Here is a tiny trained network, its code and every weight. The questions are about switching its units off for an input and a class, where a switched-off unit gives its printed mean instead of its output.

import numpy as np


def w(rows, s, z=0):
    codes = np.array(rows[::2]) - 128.0
    scale = np.full(codes.shape[1], s)
    scale[-1] = z or s
    return codes * scale


def norm(h):
    return h / np.sqrt((h * h).mean(-1, keepdims=True) + 1e-5)


def f(y):
    return np.maximum(y, 0)


def log_softmax(a):
    a = a - a.max(-1, keepdims=True)
    return a - np.log(np.exp(a).sum(-1, keepdims=True))


def net(x, mask):
    res = np.array(x, float).reshape(1, 8) / 4 @ E
    u = 0
    for l in range(2):
        y = f(norm(res) @ A[l][:, :-1].T + A[l][:, -1])
        res = res + np.where(mask[u : u + 8], y, B[l][:, -1]) @ B[l][:, :-1]
        u += 8
    return log_softmax(norm(res)[-1] @ U[:, :-1].T + U[:, -1])


A, B = {}, {}
E = w([
[156,178,181,124,94,130,17,90],'x0',
[146,210,171,69,173,122,84,88],'x1',
[95,140,140,140,120,169,130,196],'x2',
[111,90,109,179,82,226,98,131],'x3',
[149,154,13,178,185,131,137,90],'x4',
[253,94,76,82,94,82,144,157],'x5',
[81,100,153,154,126,117,118,89],'x6',
[97,70,133,173,77,69,182,73],'x7',
],0.0057)
A[0] = w([
[76,37,88,115,129,24,254,114,73],'L0N1',
[74,116,212,165,84,130,132,59,66],'L0N2',
[123,104,178,153,87,38,85,47,2],'L0N3',
[111,67,58,194,123,185,154,129,10],'L0N4',
[82,205,78,161,228,209,87,85,60],'L0N5',
[134,175,239,44,116,61,101,89,168],'L0N6',
[249,166,79,88,157,145,111,176,93],'L0N7',
[228,190,51,90,140,106,122,161,117],'L0N8',
],0.0065,0.0018)
B[0] = w([
[249,202,223,167,206,86,171,137,255],'L0N1',
[144,50,70,184,74,160,66,201,204],'L0N2',
[145,60,59,157,56,162,29,186,184],'L0N3',
[118,202,251,113,173,104,106,115,195],'L0N4',
[103,187,211,80,206,2,132,132,222],'L0N5',
[76,178,186,22,248,134,79,49,244],'L0N6',
[185,86,105,223,130,191,187,144,219],'L0N7',
[168,78,92,221,62,121,196,158,223],'L0N8',
],0.0069,0.0055)
A[1] = w([
[116,146,181,119,34,250,190,182,153],'L1N1',
[18,191,133,81,178,131,112,89,111],'L1N2',
[205,95,128,95,169,192,143,172,68],'L1N3',
[117,87,121,62,82,122,82,83,3],'L1N4',
[79,204,76,184,190,181,120,123,121],'L1N5',
[120,106,23,112,82,168,168,140,15],'L1N6',
[77,116,191,30,184,117,66,150,91],'L1N7',
[131,113,142,119,119,74,253,95,4],'L1N8',
],0.0065,0.0036)
B[1] = w([
[116,84,98,206,108,37,159,221,197],'L1N1',
[45,135,80,117,172,196,38,187,230],'L1N2',
[135,155,207,82,154,45,198,117,194],'L1N3',
[105,150,126,21,127,129,206,111,142],'L1N4',
[153,153,158,77,190,75,130,128,178],'L1N5',
[62,27,65,210,107,175,34,193,135],'L1N6',
[50,181,128,70,162,129,57,133,255],'L1N7',
[213,176,205,56,232,1,222,78,175],'L1N8',
],0.0088,0.0049)
U = w([
[142,18,57,216,12,145,156,191,243],'0',
[115,50,77,24,12,250,59,20,1],'1',
[10,204,166,29,222,135,42,136,130],'2',
[254,180,184,106,210,50,231,100,165],'3',
],0.0094,0.0063)

Each question gives the input, the list of numbers given to net, and the class t.
The units are the neurons (one row each of A and B). Each row of codes is followed by its name. A weight is (code - 128) times the scale printed after its matrix; where a second scale follows, it is the last column's (A, B and U).
mask holds one flag per neuron, layer by layer. A switched-off neuron (its flag False) gives its mean, the last column of its row in B, instead of its output. The means were averaged over made-up inputs and are rounded, as every weight is.
A unit's drop is (log p(t) with every unit on - log p(t) with that unit switched off) / (log p(t) with every unit on - log p(t) with every unit switched off).
The circuit of an input: a set's keep is (log p(t) with only the set's units on - log p(t) with every unit switched off) / (log p(t) with every unit on - log p(t) with every unit switched off). Starting from the 12 units with the biggest drops (on a tie, the unit counted first), units are removed one at a time, each time the one whose removal leaves the highest keep (on an exact tie, the one counted first), for as long as the keep stays at least 0.8.
circuit, biggest first: the units of the circuit, biggest drop first
k most important neurons: the k neurons with the biggest drops, biggest first
top k neurons in layer l: the k neurons of layer l with the biggest drops, biggest first
drop when u is switched off: that unit's drop, to one decimal
input [-3,-8,-3,3,-1,-6,-2,6], class 3: 2 most important neurons	[L0N1, L0N4]
input [4,-5,-8,2,2,6,-2,7], class 0: circuit, biggest first	[L0N3]
input [6,5,3,2,-5,4,-6,-5], class 3: 2 most important neurons	[L0N7, L0N8]
input [-8,-7,2,-1,-4,-6,-7,-1], class 3: 2 most important neurons	[L0N1, L0N6]
input [6,0,6,-1,5,-2,5,5], class 0: 4 most important neurons	[L0N6, L0N2, L0N3, L1N7]
input [3,5,-1,0,-2,-4,4,7], class 1: top 3 neurons in layer 0	[L0N3, L0N2, L0N5]
input [-5,-6,-2,3,-7,5,3,7], class 3: 2 most important neurons	[L0N1, L1N8]
input [-2,-1,-3,-7,-7,1,-3,-2], class 2: 2 most important neurons	[L0N6, L1N7]
input [-4,-6,0,3,6,-6,-2,4], class 3: 3 most important neurons	[L0N6, L0N1, L1N7]
input [-8,2,-5,2,-6,2,-2,-7], class 0: 2 most important neurons	[L0N1, L0N5]
input [5,3,-1,6,-1,6,-6,-5], class 0: top 2 neurons in layer 0	[L0N8, L0N1]
input [-7,4,-7,5,4,-2,-1,-8], class 3: 2 most important neurons	[L0N7, L0N6]
input [6,2,2,5,-5,5,-8,1], class 0: 3 most important neurons	[L1N1, L0N1, L0N5]
input [-2,1,3,-6,3,7,-6,-6], class 0: top neuron in layer 1	[L1N6]
input [-1,-6,4,-3,-5,-4,8,-2], class 0: drop when L0N6 is switched off	0.2
input [-5,6,-6,-6,-4,-1,1,2], class 2: drop when L0N6 is switched off	0.8
input [8,4,-7,-6,-5,4,3,0], class 2: drop when L0N6 is switched off	0.6
